B =
array([[132, 135, 135, 115],
       [133, 122, 130, 138],
       [127, 131, 125, 135],
       [129, 122, 136, 118],
       [129, 135, 130, 141],
       [113, 135, 136, 127],
       [129, 133, 133, 129],
       [125, 106, 140, 131],
       [116, 138, 132, 137],
       [122, 127, 139, 127],
       [130, 127, 121, 140],
       [135, 122, 134, 121],
       [140, 116, 144, 122]])
Rows and columns are counted from 1.
(1, 1) = 132
(11, 4) = 140
(6, 2) = 135
(6, 3) = 136
(7, 3) = 133
(3, 1) = 127
(13, 1) = 140
(8, 2) = 106
(1, 4) = 115
(8, 3) = 140
(8, 4) = 131
(10, 4) = 127
(12, 1) = 135
(11, 2) = 127
(1, 2) = 135
(4, 4) = 118
(8, 1) = 125
(11, 3) = 121
(13, 2) = 116
(5, 3) = 130
(12, 3) = 134
(10, 1) = 122
(7, 4) = 129
(2, 1) = 133
(9, 3) = 132
(3, 3) = 125
(4, 1) = 129

M =
[[113 149 119 146 126 122 104 122 145 156 113 138 137 106 150]
 [100 125 101 134 146 124 125 109 147 144 131 134 115 104 137]
 [129 154 103 137 115 112 156 142 100 134 109 103 151 155 154]
 [101 112 115 130 125 131 138 111 155 133 156 126 115 148 141]
 [120 137 148 150 112 138 147 116 153 153 109 133 103 156 128]
 [130 120 148 142 111 103 118 114 109 136 142 136 114 147 131]
 [123 124 137 149 144 124 123 121 102 125 133 105 122 108 140]
 [155 120 145 106 106 154 141 112 152 123 132 126 153 149 125]
 [147 107 102 132 106 137 104 100 120 121 106 147 134 155 132]
 [117 132 114 151 104 115 136 115 101 108 117 119 138 107 124]
 [127 101 138 139 152 145 108 123 105 136 137 100 102 136 156]
 [111 138 156 144 126 113 136 101 142 151 114 155 137 106 144]
 [140 127 117 153 130 147 109 133 136 149 109 129 144 103 143]
 [132 141 109 126 146 102 141 154 115 105 151 122 154 131 112]]
Rows and columns are counted from 1.
row 1 col 1 = 113
row 13 col 5 = 130
row 13 col 14 = 103
row 12 col 13 = 137
row 13 col 1 = 140
row 6 col 7 = 118
row 13 col 10 = 149
row 3 col 8 = 142
row 13 col 7 = 109
row 5 col 9 = 153
row 7 col 7 = 123
row 14 col 4 = 126
row 5 col 12 = 133
row 8 col 8 = 112
row 7 col 5 = 144
row 3 col 7 = 156
row 8 col 12 = 126
row 12 col 12 = 155
row 6 col 9 = 109
row 14 col 5 = 146
row 9 col 8 = 100
row 7 col 14 = 108
row 4 col 4 = 130
row 12 col 6 = 113
row 3 col 11 = 109
row 12 col 3 = 156
row 8 col 14 = 149
row 13 col 11 = 109
row 2 col 11 = 131
row 13 col 13 = 144
row 7 col 4 = 149
row 10 col 6 = 115
row 5 col 7 = 147
row 13 col 4 = 153
row 1 col 11 = 113
row 2 col 15 = 137
row 11 col 9 = 105

grid =
[[128 121 125 122 126 122]
 [111 127 120 105 122 125]
 [134 132 132 127 135 138]
 [123 124 120 115 130 137]
 [133 112 117 128 132 136]
 [111 129 121 109 118 129]
 [121 133 126 117 133 135]
 [128 112 117 127 123 126]]
Rows and columns are counted from 1.
(1, 1) = 128
(5, 1) = 133
(8, 2) = 112
(7, 5) = 133
(7, 3) = 126
(4, 1) = 123
(7, 4) = 117
(1, 3) = 125
(5, 6) = 136
(8, 5) = 123
(2, 6) = 125
(3, 2) = 132
(2, 1) = 111
(1, 5) = 126
(4, 3) = 120
(7, 1) = 121
(4, 4) = 115
(1, 4) = 122
(6, 5) = 118

data =
125	126	124	132	121	127	122	118
140	137	126	132	133	127	137	123
149	134	123	134	151	133	114	135
125	135	136	124	123	132	125	128
137	121	110	149	122	125	130	105
132	118	117	135	133	128	131	128
144	144	139	115	153	131	122	151
128	126	126	129	128	123	146	127
123	118	126	132	124	119	154	124
Indices start at 1.
(1, 1): 125
(6, 6): 128
(6, 4): 135
(6, 7): 131
(6, 2): 118
(9, 4): 132
(7, 8): 151
(5, 6): 125
(5, 4): 149
(2, 5): 133
(5, 1): 137
(2, 7): 137
(8, 3): 126
(5, 7): 130
(3, 1): 149
(9, 7): 154
(8, 6): 123
(5, 2): 121
(9, 1): 123
(4, 8): 128
(3, 8): 135
(3, 2): 134
(9, 2): 118

W =
[[114 128 105 117 123 130 131 112 132 130]
 [120 118 131 124 125 144 120 127 138 114]
 [137 126 125 122 116 124 123 141 109 133]
 [126 122 139 140 137 123 128 129 141 113]
 [139 132 125 126 120 123 121 139 107 133]
 [142 132 141 145 133 135 128 145 116 125]
 [122 133 109 123 125 125 127 123 119 135]
 [133 136 125 130 131 121 128 127 119 134]
 [126 127 120 121 122 118 124 127 127 129]
 [135 140 126 134 134 123 129 125 113 136]
 [138 142 139 153 145 121 130 135 130 124]
 [119 126 139 138 140 128 119 128 155 112]
 [122 120 123 120 119 142 122 129 128 121]]
Indices start at 1.
(1, 1): 114
(6, 7): 128
(8, 2): 136
(3, 8): 141
(13, 2): 120
(5, 7): 121
(1, 8): 112
(7, 3): 109
(8, 8): 127
(8, 1): 133
(8, 6): 121
(5, 2): 132
(2, 3): 131
(10, 2): 140
(9, 3): 120
(6, 1): 142
(11, 10): 124
(9, 9): 127
(12, 8): 128
(4, 10): 113
(6, 2): 132
(9, 7): 124
(7, 7): 127
(2, 10): 114
(7, 10): 135
(12, 1): 119
(5, 1): 139
(1, 2): 128
(10, 5): 134
(11, 3): 139
(10, 1): 135
(13, 3): 123
(10, 7): 129
(6, 10): 125
(5, 3): 125
(7, 5): 125
(3, 2): 126
(2, 6): 144
(2, 4): 124

x =
[[127 128 138 128 130 128 127 127 134 130 128 128 127]
 [128 128 129 131 128 125 129 127 104 119 135 132 129]
 [126 126 139 130 128 131 129 132 102 140 132 126 129]
 [126 130 121 128 121 126 128 130 124 134 128 125 128]
 [129 127 124 125 128 128 125 129 142 129 128 129 128]
 [133 129 122 127 130 128 129 128 134 135 131 126 128]
 [126 128 134 127 126 132 128 124 125 136 131 127 123]
 [136 125 125 127 133 130 133 131 127 129 129 126 127]
 [127 127 138 129 131 127 128 130 113 124 134 125 127]]
Rows and columns are counted from 1.
(1, 1) -> 127
(1, 4) -> 128
(7, 12) -> 127
(9, 7) -> 128
(8, 9) -> 127
(8, 10) -> 129
(5, 4) -> 125
(9, 12) -> 125
(5, 5) -> 128
(8, 5) -> 133
(5, 13) -> 128
(3, 8) -> 132
(7, 3) -> 134
(1, 2) -> 128
(1, 6) -> 128
(1, 7) -> 127
(3, 13) -> 129
(5, 8) -> 129
(6, 9) -> 134
(9, 11) -> 134
(7, 7) -> 128
(4, 13) -> 128
(2, 13) -> 129
(1, 10) -> 130
(6, 2) -> 129
(9, 2) -> 127
(4, 6) -> 126
(9, 3) -> 138
(3, 1) -> 126
(3, 3) -> 139
(3, 7) -> 129
(5, 1) -> 129

a =
[[126 128 129 118 132 132 132 124 118 130 119 136]
 [122 127 135 128 131 104 129 131 147 133 122 127]
 [121 124 149 130 136 132 121 127 115 135 122 135]]
Rows and columns are counted from 1.
(1, 1)	126
(1, 7)	132
(3, 9)	115
(2, 7)	129
(1, 9)	118
(3, 3)	149
(1, 10)	130
(2, 10)	133
(2, 11)	122
